Below are the code and all the weights of a small trained network. Each question names an input and a target symbol and asks about switching units off, where a switched-off unit gives its printed mean instead of its output.

import numpy as np


def w(rows, s, z=0):
    codes = np.array(rows[::2]) - 128.0
    scale = np.full(codes.shape[1], s)
    scale[-1] = z or s
    return codes * scale


def f(y):
    return y / 2 * (1 + np.tanh(0.7978845608 * (y + 0.044715 * y**3)))


def softmax(a):
    e = np.exp(a - a.max(-1, keepdims=True))
    return e / e.sum(-1, keepdims=True)


def log_softmax(a):
    a = a - a.max(-1, keepdims=True)
    return a - np.log(np.exp(a).sum(-1, keepdims=True))


def net(x, mask):
    ids = ['αβγδεθλμξπσφω'.index(c) for c in x.split()]
    T = len(ids)
    res = E[ids] + P[:T]
    u = 0
    for l in range(2):
        r = res
        for j in range(2):
            rows = slice(2 * j, 2 * j + 2)
            q, k, v = (r @ M[l][rows].T for M in (Q, K, V))
            z = softmax(np.where(np.tri(T) > 0, q @ k.T / 2**0.5, -1e9)) @ v
            o = O[l][rows]
            res = res + np.where(mask[u + j], z, o[:, -1]) @ o[:, :-1]
        u += 2
        y = f(res @ A[l][:, :-1].T + A[l][:, -1])
        res = res + np.where(mask[u : u + 4], y, B[l][:, -1]) @ B[l][:, :-1]
        u += 4
    return log_softmax(res[-1] @ U[:, :-1].T + U[:, -1])


Q, K, V, O, A, B = {}, {}, {}, {}, {}, {}
E = w([
[133,111,94],'α',
[122,166,89],'β',
[144,131,117],'γ',
[113,42,62],'δ',
[126,130,114],'ε',
[166,166,117],'θ',
[148,199,135],'λ',
[78,141,123],'μ',
[70,182,172],'ξ',
[150,133,118],'π',
[100,94,143],'σ',
[2,69,181],'φ',
[105,167,139],'ω',
],0.0072)
P = w([
[200,97,162],'0',
[160,254,164],'1',
[88,147,50],'2',
[172,170,210],'3',
[45,170,42],'4',
[153,155,247],'5',
[41,206,46],'6',
[195,150,232],'7',
],0.008)
Q[0] = w([
[89,161,59],'L0H0',
[94,102,202],'L0H0',
[129,146,251],'L0H1',
[156,174,144],'L0H1',
],0.015)
K[0] = w([
[7,87,157],'L0H0',
[199,77,122],'L0H0',
[46,103,249],'L0H1',
[143,70,132],'L0H1',
],0.012)
V[0] = w([
[67,96,246],'L0H0',
[235,105,244],'L0H0',
[181,39,120],'L0H1',
[221,157,157],'L0H1',
],0.013)
O[0] = w([
[133,101,5,111],'L0H0',
[234,127,54,154],'L0H0',
[117,33,106,4],'L0H1',
[147,134,46,226],'L0H1',
],0.013,0.0024)
A[0] = w([
[132,152,206,167],'L0N0',
[96,109,163,253],'L0N1',
[121,4,200,162],'L0N2',
[97,104,182,55],'L0N3',
],0.013,0.003)
B[0] = w([
[162,121,64,254],'L0N0',
[172,153,124,220],'L0N1',
[135,247,63,132],'L0N2',
[118,68,162,173],'L0N3',
],0.015,0.004)
Q[1] = w([
[21,137,125],'L1H0',
[135,105,80],'L1H0',
[17,122,164],'L1H1',
[141,54,1],'L1H1',
],0.016)
K[1] = w([
[66,110,241],'L1H0',
[125,93,26],'L1H0',
[72,197,231],'L1H1',
[9,131,2],'L1H1',
],0.014)
V[1] = w([
[60,3,83],'L1H0',
[40,196,80],'L1H0',
[197,86,228],'L1H1',
[34,64,42],'L1H1',
],0.015)
O[1] = w([
[48,252,90,10],'L1H0',
[158,100,16,113],'L1H0',
[186,138,241,3],'L1H1',
[89,219,3,90],'L1H1',
],0.012,0.0068)
A[1] = w([
[2,170,225,84],'L1N0',
[172,53,22,15],'L1N1',
[103,126,69,3],'L1N2',
[209,30,35,227],'L1N3',
],0.009,0.0042)
B[1] = w([
[70,227,165,153],'L1N0',
[54,4,195,224],'L1N1',
[145,67,199,170],'L1N2',
[181,244,74,253],'L1N3',
],0.013,0.026)
U = w([
[81,201,18,41],'α',
[101,72,225,48],'β',
[89,132,163,57],'γ',
[162,18,104,29],'δ',
[96,132,145,80],'ε',
[175,1,224,55],'θ',
[238,108,112,94],'λ',
[125,137,107,177],'μ',
[164,143,24,191],'ξ',
[151,96,136,189],'π',
[144,143,6,253],'σ',
[39,53,128,119],'φ',
[142,96,95,240],'ω',
],0.0043,0.0061)

Each question gives the input, a string of symbols that net reads in full, and the target symbol t.
The units are the heads (2 rows each of Q, K, V and O) and the neurons (one row each of A and B). Each row of codes is followed by its name. A weight is (code - 128) times the scale printed after its matrix; where a second scale follows, it is the last column's (O, A, B and U).
mask holds one flag per unit, layer by layer, with each layer's heads first. A switched-off unit (its flag False) gives its mean, the last column of its rows in O or B, instead of its output. The means were averaged over made-up inputs and are rounded, as every weight is.
A unit's drop is (log p(t) with every unit on - log p(t) with that unit switched off) / (log p(t) with every unit on - log p(t) with every unit switched off).
The circuit of an input: a set's keep is (log p(t) with only the set's units on - log p(t) with every unit switched off) / (log p(t) with every unit on - log p(t) with every unit switched off). Starting from all 12 units, units are removed one at a time, each time the one whose removal leaves the highest keep (on an exact tie, the one counted first), for as long as the keep stays at least 0.8.
units of the circuit, in order: the units of the circuit, biggest drop first
k most important neurons: the k neurons with the biggest drops, biggest first
top k neurons in layer l: the k neurons of layer l with the biggest drops, biggest first
input μ λ φ, target φ: 2 most important neurons -> (L1N1; L1N2)
input φ ε θ, target φ: units of the circuit, in order -> (L0H0; L1N1; L1H1; L1N2)
input ξ φ φ φ β, target φ: units of the circuit, in order -> (L0H0; L1N1; L1H1)
input σ σ π γ φ β φ θ, target α: units of the circuit, in order -> (L0H0; L0H1; L1H0; L1N1)
input σ λ σ β, target α: top 2 neurons in layer 1 -> (L1N1; L1N0)
input λ σ σ σ ω α, target θ: units of the circuit, in order -> (L0H0; L1H1)
input β θ λ ε π γ β σ, target λ: units of the circuit, in order -> (L0H0; L1N3; L1H0; L0N0)
input β λ ξ β, target λ: top 2 neurons in layer 1 -> (L1N3; L1N1)
input σ μ ε σ ω μ θ ε, target α: top 2 neurons in layer 1 -> (L1N1; L1N0)
input ξ σ μ μ λ σ θ θ, target σ: 3 most important neurons -> (L1N1; L1N2; L0N1)
input λ γ θ σ λ ε, target θ: units of the circuit, in order -> (L1H1)
input θ σ φ φ, target β: top 2 neurons in layer 0 -> (L0N2; L0N0)
input ξ φ σ, target φ: units of the circuit, in order -> (L0H0; L1N1; L1H1)
input φ α β, target φ: 3 most important neurons -> (L1N1; L1N2; L0N1)
input λ θ γ ω, target θ: top neuron in layer 1 -> (L1N3)
input λ ξ μ α β σ ω μ, target θ: top 2 neurons in layer 0 -> (L0N0; L0N2)
input φ σ π δ γ μ, target φ: top 3 neurons in layer 0 -> (L0N2; L0N0; L0N1)
input α φ σ, target φ: units of the circuit, in order -> (L1N1; L0H0; L1H1)
input δ σ ξ θ π λ, target δ: 4 most important neurons -> (L1N1; L1N3; L0N2; L1N2)
input φ λ φ σ ξ, target φ: units of the circuit, in order -> (L1N1; L0H0; L1H0)
input δ α ξ μ ε π σ σ, target δ: 3 most important neurons -> (L1N1; L1N3; L0N2)
input θ φ α λ μ λ, target β: most important neuron -> (L1N3)
input β μ α θ γ λ, target λ: 3 most important neurons -> (L0N0; L1N1; L1N3)
input σ θ δ α π δ, target α: units of the circuit, in order -> (L0H1; L0H0; L1H0; L1N1)
input π α φ φ ε φ π, target φ: units of the circuit, in order -> (L1N1; L0H0; L1H1)
input θ μ ω θ, target β: 4 most important neurons -> (L1N3; L1N0; L0N0; L0N2)
